X = [  2 -24 -26   9  -3  -5 -19 -20 -12 -30]
The entry just left of -3 -> 9
The smallest entry: -30
Report the entry just left of -20.
-19

Questions about the table below. Rows and columns are numbered from 0.
1) What is the entry in row 0 and column 2?
2) What is the entry just left of the centre entry?
3) What is the bottom entry of the column that holds the largest entry?
4) What is the entry directly below -24?
5) What is the entry in row 2 and column 2?
6) What is the entry in the top-left corner?
7) What is the entry in row 1 and column 0?
8) What is the top-right entry?
[30 -27 -16 11 31]
[-25 26 19 -5 -29]
[-19 22 18 -1 -24]
[15 -7 0 15 10]
[31 -28 -16 13 32]
[15 -7 1 15 10]
[19 -12 -3 16 15]
1) -16
2) -7
3) 15
4) 10
5) 18
6) 30
7) -25
8) 31

Questions about the table below.
1) Read off the top entry of the column that holds the smallest entry.
2) Read off the entry just right of the centre entry.
3) Read off the entry in the bottom-left corner.
4) Read off the entry directly above 30.
5) Read off the third largest entry.
6) Read off the entry in the top-left corner.
7) Read off the 5th-last entry, reading row by row.
8) Read off the maximum.
[8 -2 4 -3 -6 -5 22]
[3 27 -2 2 -7 2 32]
[-1 -1 -7 7 -9 -3 6]
[-9 6 4 -4 17 -9 -16]
[-6 -2 -1 2 -6 -7 30]
1) 22
2) -9
3) -6
4) -16
5) 27
6) 8
7) -1
8) 32
